Here is a tiny trained network, its code and every weight. The questions are about switching its units off for an input and a class, where a switched-off unit gives its printed mean instead of its output.

import numpy as np


def w(rows, s, z=0):
    codes = np.array(rows[::2]) - 128.0
    scale = np.full(codes.shape[1], s)
    scale[-1] = z or s
    return codes * scale


def norm(h):
    return h / np.sqrt((h * h).mean(-1, keepdims=True) + 1e-5)


def f(y):
    return y / 2 * (1 + np.tanh(0.7978845608 * (y + 0.044715 * y**3)))


def log_softmax(a):
    a = a - a.max(-1, keepdims=True)
    return a - np.log(np.exp(a).sum(-1, keepdims=True))


def net(x, mask):
    res = np.array(x, float).reshape(1, 8) / 4 @ E
    u = 0
    for l in range(2):
        y = f(norm(res) @ A[l][:, :-1].T + A[l][:, -1])
        res = res + np.where(mask[u : u + 12], y, B[l][:, -1]) @ B[l][:, :-1]
        u += 12
    return log_softmax(norm(res)[-1] @ U[:, :-1].T + U[:, -1])


A, B = {}, {}
E = w([
[113,220,254,119,153,234],'x0',
[11,53,168,101,86,134],'x1',
[118,143,131,132,110,115],'x2',
[98,167,129,9,210,64],'x3',
[143,107,126,123,150,144],'x4',
[131,123,131,131,136,129],'x5',
[130,118,130,126,136,133],'x6',
[127,126,130,128,129,128],'x7',
],0.0093)
A[0] = w([
[83,218,116,50,198,82,82],'0.n1',
[195,181,85,165,193,116,2],'0.n2',
[103,115,34,139,136,128,61],'0.n3',
[2,72,97,93,117,162,87],'0.n4',
[92,176,105,58,191,79,60],'0.n5',
[146,153,111,218,47,140,53],'0.n6',
[235,184,121,172,155,98,50],'0.n7',
[213,79,159,196,43,183,57],'0.n8',
[92,61,243,85,89,114,127],'0.n9',
[214,246,167,204,217,82,53],'0.n10',
[118,140,60,36,163,120,146],'0.n11',
[224,155,54,98,107,107,117],'0.n12',
],0.0095,0.0038)
B[0] = w([
[218,71,205,152,49,150,232],'0.n1',
[136,125,78,31,107,141,180],'0.n2',
[104,175,184,176,165,122,157],'0.n3',
[94,136,24,57,59,167,215],'0.n4',
[216,21,236,128,55,126,202],'0.n5',
[199,42,150,156,62,185,204],'0.n6',
[17,153,20,9,2,190,205],'0.n7',
[229,61,218,134,54,164,240],'0.n8',
[42,148,56,104,136,213,207],'0.n9',
[85,195,64,64,129,196,254],'0.n10',
[202,65,203,218,107,149,207],'0.n11',
[87,178,45,133,132,134,207],'0.n12',
],0.0067,0.0059)
A[1] = w([
[15,93,140,122,127,139,6],'1.n1',
[154,118,163,37,115,74,51],'1.n2',
[103,53,22,174,125,2,148],'1.n3',
[238,217,107,92,180,116,142],'1.n4',
[81,250,226,114,174,224,44],'1.n5',
[141,139,176,132,138,209,73],'1.n6',
[49,74,155,92,127,133,30],'1.n7',
[137,237,72,63,153,182,15],'1.n8',
[144,116,102,193,119,92,78],'1.n9',
[193,107,123,189,11,110,191],'1.n10',
[128,120,103,144,197,145,130],'1.n11',
[125,138,198,9,179,45,250],'1.n12',
],0.01,0.0022)
B[1] = w([
[147,176,88,75,91,152,152],'1.n1',
[140,115,148,154,98,157,144],'1.n2',
[131,211,179,138,236,77,202],'1.n3',
[68,66,100,143,23,190,166],'1.n4',
[132,181,125,161,251,14,204],'1.n5',
[143,107,131,144,132,67,182],'1.n6',
[167,138,47,124,93,176,151],'1.n7',
[75,95,125,117,152,120,192],'1.n8',
[113,135,154,103,146,115,139],'1.n9',
[124,128,165,113,153,133,254],'1.n10',
[118,94,162,128,161,131,116],'1.n11',
[183,28,127,209,35,162,154],'1.n12',
],0.011,0.0091)
U = w([
[243,30,230,172,35,153,238],'0',
[71,163,1,61,66,171,4],'1',
[149,186,171,181,243,16,227],'2',
],0.0095,0.0003)

Each question gives the input, the list of numbers given to net, and the class t.
The units are the neurons (one row each of A and B). Each row of codes is followed by its name. A weight is (code - 128) times the scale printed after its matrix; where a second scale follows, it is the last column's (A, B and U).
mask holds one flag per neuron, layer by layer. A switched-off neuron (its flag False) gives its mean, the last column of its row in B, instead of its output. The means were averaged over made-up inputs and are rounded, as every weight is.
A unit's drop is (log p(t) with every unit on - log p(t) with that unit switched off) / (log p(t) with every unit on - log p(t) with every unit switched off).
The circuit of an input: a set's keep is (log p(t) with only the set's units on - log p(t) with every unit switched off) / (log p(t) with every unit on - log p(t) with every unit switched off). Starting from the 12 units with the biggest drops (on a tie, the unit counted first), units are removed one at a time, each time the one whose removal leaves the highest keep (on an exact tie, the one counted first), for as long as the keep stays at least 0.8.
circuit, biggest first: the units of the circuit, biggest drop first
most important unit: the unit with the biggest drop
top k neurons: the k neurons with the biggest drops, biggest first
top k neurons in layer l: the k neurons of layer l with the biggest drops, biggest first
drop of u: that unit's drop, to one decimal
input [7,6,-1,5,-4,-1,0,-2], class 2: top 2 neurons	[1.n5; 0.n7]
input [3,-1,5,1,-7,-4,-4,-1], class 2: circuit, biggest first	[1.n5]
input [4,4,2,1,0,5,-2,1], class 1: top 2 neurons	[0.n9; 0.n4]
input [-5,-3,5,5,4,3,-7,6], class 0: top 3 neurons	[0.n5; 1.n5; 0.n1]
input [-6,-3,-5,-5,-8,-4,-3,0], class 2: top 2 neurons	[1.n3; 0.n1]
input [5,5,-3,2,4,-4,6,-7], class 1: top 2 neurons in layer 0	[0.n4; 0.n9]
input [-4,0,6,-3,-4,6,-7,8], class 2: top 3 neurons in layer 0	[0.n1; 0.n5; 0.n11]
input [-4,-1,0,3,1,-8,1,0], class 2: top 2 neurons	[0.n8; 0.n12]
input [-6,5,-1,2,-2,-3,5,1], class 2: top 2 neurons in layer 1	[1.n3; 1.n4]
input [2,0,-7,1,7,3,1,-5], class 2: top 2 neurons in layer 0	[0.n8; 0.n5]
input [8,7,-6,1,-7,7,-1,-8], class 2: top 2 neurons	[1.n5; 0.n7]
input [4,4,2,-2,-8,-7,5,-2], class 1: top 2 neurons in layer 0	[0.n9; 0.n4]
input [3,0,-3,3,-3,-8,8,-2], class 0: drop of 0.n5	0.4
input [-3,-7,-1,8,8,-2,-5,4], class 0: most important unit	0.n5
input [4,-4,0,0,4,2,5,-7], class 1: drop of 0.n7	0.2
